Below are the code and all the weights of a small trained network. Each question names an input and a target symbol and asks about switching units off, where a switched-off unit gives its printed mean instead of its output.

import numpy as np


def w(rows, s, z=0):
    codes = np.array(rows[::2]) - 128.0
    scale = np.full(codes.shape[1], s)
    scale[-1] = z or s
    return codes * scale


def norm(h):
    return h / np.sqrt((h * h).mean(-1, keepdims=True) + 1e-5)


def f(y):
    return y / 2 * (1 + np.tanh(0.7978845608 * (y + 0.044715 * y**3)))


def softmax(a):
    e = np.exp(a - a.max(-1, keepdims=True))
    return e / e.sum(-1, keepdims=True)


def log_softmax(a):
    a = a - a.max(-1, keepdims=True)
    return a - np.log(np.exp(a).sum(-1, keepdims=True))


def net(x, mask):
    ids = ['βγεζητψω'.index(c) for c in x.split()]
    T = len(ids)
    res = E[ids] + P[:T]
    u = 0
    for l in range(3):
        q, k, v = (norm(res) @ M[l].T for M in (Q, K, V))
        z = softmax(np.where(np.tri(T) > 0, q @ k.T / 2**0.5, -1e9)) @ v
        res = res + np.where(mask[u], z, O[l][:, -1]) @ O[l][:, :-1]
        u += 1
        y = f(norm(res) @ A[l][:, :-1].T + A[l][:, -1])
        res = res + np.where(mask[u : u + 8], y, B[l][:, -1]) @ B[l][:, :-1]
        u += 8
    return log_softmax(norm(res)[-1] @ U[:, :-1].T + U[:, -1])


Q, K, V, O, A, B = {}, {}, {}, {}, {}, {}
E = w([
[84,47,121,92],'β',
[196,200,126,69],'γ',
[40,157,96,215],'ε',
[152,250,97,171],'ζ',
[183,113,126,56],'η',
[198,102,253,142],'τ',
[195,129,91,167],'ψ',
[73,151,114,75],'ω',
],0.013)
P = w([
[127,110,1,79],'0',
[126,120,63,96],'1',
[138,122,87,102],'2',
[136,127,108,110],'3',
[136,127,124,119],'4',
[134,130,139,131],'5',
[134,129,152,141],'6',
[139,130,164,151],'7',
[142,129,175,158],'8',
[109,138,170,160],'9',
],0.0084)
Q[0] = w([
[138,188,125,130],'L0H0',
[4,192,120,52],'L0H0',
],0.013)
K[0] = w([
[181,87,149,142],'L0H0',
[127,134,252,160],'L0H0',
],0.013)
V[0] = w([
[155,48,162,165],'L0H0',
[3,166,166,54],'L0H0',
],0.0056)
O[0] = w([
[192,41,240,151,19],'L0H0',
[3,134,73,90,252],'L0H0',
],0.0053,0.0024)
A[0] = w([
[226,220,146,199,8],'L0N0',
[189,46,218,63,9],'L0N1',
[216,2,166,195,68],'L0N2',
[129,35,48,80,85],'L0N3',
[209,200,237,157,144],'L0N4',
[126,175,118,193,188],'L0N5',
[70,220,152,89,254],'L0N6',
[143,182,251,23,94],'L0N7',
],0.0056,0.0048)
B[0] = w([
[98,189,24,126,124],'L0N0',
[148,109,131,53,126],'L0N1',
[2,124,102,58,120],'L0N2',
[162,151,255,119,137],'L0N3',
[52,242,110,121,148],'L0N4',
[217,98,68,148,159],'L0N5',
[179,180,58,98,253],'L0N6',
[212,216,204,111,155],'L0N7',
],0.0055,0.0069)
Q[1] = w([
[16,123,1,135],'L1H0',
[144,80,77,186],'L1H0',
],0.0085)
K[1] = w([
[57,221,254,117],'L1H0',
[110,159,200,38],'L1H0',
],0.0084)
V[1] = w([
[11,53,49,156],'L1H0',
[64,227,252,42],'L1H0',
],0.0034)
O[1] = w([
[140,107,137,196,248],'L1H0',
[164,158,255,85,88],'L1H0',
],0.0075,0.0014)
A[1] = w([
[93,66,211,117,91],'L1N0',
[85,200,159,245,83],'L1N1',
[174,173,57,176,102],'L1N2',
[99,204,254,203,2],'L1N3',
[180,38,90,177,143],'L1N4',
[136,59,100,171,162],'L1N5',
[159,98,218,119,83],'L1N6',
[71,144,105,126,233],'L1N7',
],0.0078,0.0061)
B[1] = w([
[109,211,170,173,119],'L1N0',
[105,239,133,17,147],'L1N1',
[155,27,187,177,179],'L1N2',
[208,150,246,208,130],'L1N3',
[133,105,254,125,131],'L1N4',
[217,87,221,150,137],'L1N5',
[24,69,86,122,116],'L1N6',
[190,114,98,166,254],'L1N7',
],0.0064,0.0063)
Q[2] = w([
[41,44,52,59],'L2H0',
[164,98,218,2],'L2H0',
],0.0091)
K[2] = w([
[5,72,100,33],'L2H0',
[170,151,254,63],'L2H0',
],0.0086)
V[2] = w([
[91,253,254,137],'L2H0',
[173,45,142,172],'L2H0',
],0.0058)
O[2] = w([
[155,94,2,143,3],'L2H0',
[69,166,116,124,93],'L2H0',
],0.0094,0.0037)
A[2] = w([
[125,164,168,66,73],'L2N0',
[205,75,226,41,40],'L2N1',
[244,118,132,132,95],'L2N2',
[80,155,226,159,60],'L2N3',
[179,122,87,125,254],'L2N4',
[133,58,151,72,19],'L2N5',
[35,2,122,107,144],'L2N6',
[198,148,103,134,124],'L2N7',
],0.0096,0.0062)
B[2] = w([
[204,49,119,183,154],'L2N0',
[120,31,1,63,150],'L2N1',
[147,192,134,72,174],'L2N2',
[77,225,190,118,140],'L2N3',
[102,127,175,190,255],'L2N4',
[208,80,114,83,117],'L2N5',
[169,243,163,188,147],'L2N6',
[154,121,126,151,180],'L2N7',
],0.0085,0.0063)
U = w([
[97,133,250,60,113],'β',
[186,192,157,83,25],'γ',
[75,80,138,244,176],'ε',
[140,153,93,180,10],'ζ',
[147,71,127,102,253],'η',
[123,128,134,127,9],'τ',
[144,44,206,165,164],'ψ',
[51,180,110,77,198],'ω',
],0.012,0.0052)

Each question gives the input, a string of symbols that net reads in full, and the target symbol t.
The units are the heads (2 rows each of Q, K, V and O) and the neurons (one row each of A and B). Each row of codes is followed by its name. A weight is (code - 128) times the scale printed after its matrix; where a second scale follows, it is the last column's (O, A, B and U).
mask holds one flag per unit, layer by layer, with each layer's heads first. A switched-off unit (its flag False) gives its mean, the last column of its rows in O or B, instead of its output. The means were averaged over made-up inputs and are rounded, as every weight is.
A unit's drop is (log p(t) with every unit on - log p(t) with that unit switched off) / (log p(t) with every unit on - log p(t) with every unit switched off).
The circuit of an input: a set's keep is (log p(t) with only the set's units on - log p(t) with every unit switched off) / (log p(t) with every unit on - log p(t) with every unit switched off). Starting from the 12 units with the biggest drops (on a tie, the unit counted first), units are removed one at a time, each time the one whose removal leaves the highest keep (on an exact tie, the one counted first), for as long as the keep stays at least 0.8.
units of the circuit, in order: the units of the circuit, biggest drop first
unit that matters most: the unit with the biggest drop
top k neurons: the k neurons with the biggest drops, biggest first
k most important neurons of layer l: the k neurons of layer l with the biggest drops, biggest first
drop when u is switched off: that unit's drop, to one decimal
input ε ω ω τ ω ω ω ω ε, target γ: unit that matters most : L1N1
input ω β ω η ω ψ, target ψ: units of the circuit, in order : [L1N2 L0N6 L1N4]
input β ω ω ζ τ, target γ: top 2 neurons : [L0N4 L2N2]
input ε ω η ω ε ω, target ε: top 2 neurons : [L2N2 L2N0]
input ω ω ω ω β β τ ω ω ω, target γ: units of the circuit, in order : [L2N2 L2H0 L0H0]
input η ω γ ω, target γ: top 2 neurons : [L0N6 L2N1]
input ω ω ε β ψ ω ε ω, target ε: top 4 neurons : [L2N2 L2N0 L0N6 L0N4]
input ω ε ω ζ τ γ ε ε τ, target γ: units of the circuit, in order : [L2H0 L2N2]
input ε τ ω ε β, target γ: top 2 neurons : [L2N6 L0N6]
input ω β η ω, target β: 2 most important neurons of layer 1 : [L1N2 L1N1]
input ω β ω ε ω ε ω ε, target ω: 2 most important neurons of layer 0 : [L0N7 L0N4]
input ε ε ψ γ ψ, target β: 2 most important neurons of layer 0 : [L0N4 L0N2]
input ω ψ β ω β ω β ω ω, target ω: 2 most important neurons of layer 0 : [L0N6 L0N3]
input ε ζ ω ε ω ε β η, target η: units of the circuit, in order : [L2N1]
input η τ ε ε ω, target ζ: top 3 neurons : [L0N7 L1N3 L2N4]
input ω ψ ψ ω, target ψ: top 2 neurons : [L2N0 L1N1]
input ω ω ψ ω, target ψ: units of the circuit, in order : [L2H0 L2N0]
input ω τ ε, target γ: top 3 neurons : [L1N1 L2N2 L0N6]
input τ η ε ε ω ε β γ τ ω, target ζ: 3 most important neurons of layer 0 : [L0N7 L0N4 L0N6]
input γ β ψ, target ψ: 2 most important neurons of layer 0 : [L0N6 L0N7]
input ω η ω, target η: 2 most important neurons of layer 0 : [L0N4 L0N7]
input ψ ε ω ω ε, target ω: unit that matters most : L2H0
input ω ε γ ω γ ε γ γ β, target β: top 2 neurons : [L1N1 L2N3]
input ψ ψ ω ω ψ ω η, target η: top 2 neurons : [L2N1 L2N0]
input ω ω β ω β ω, target β: drop when L0N4 is switched off : 0.2
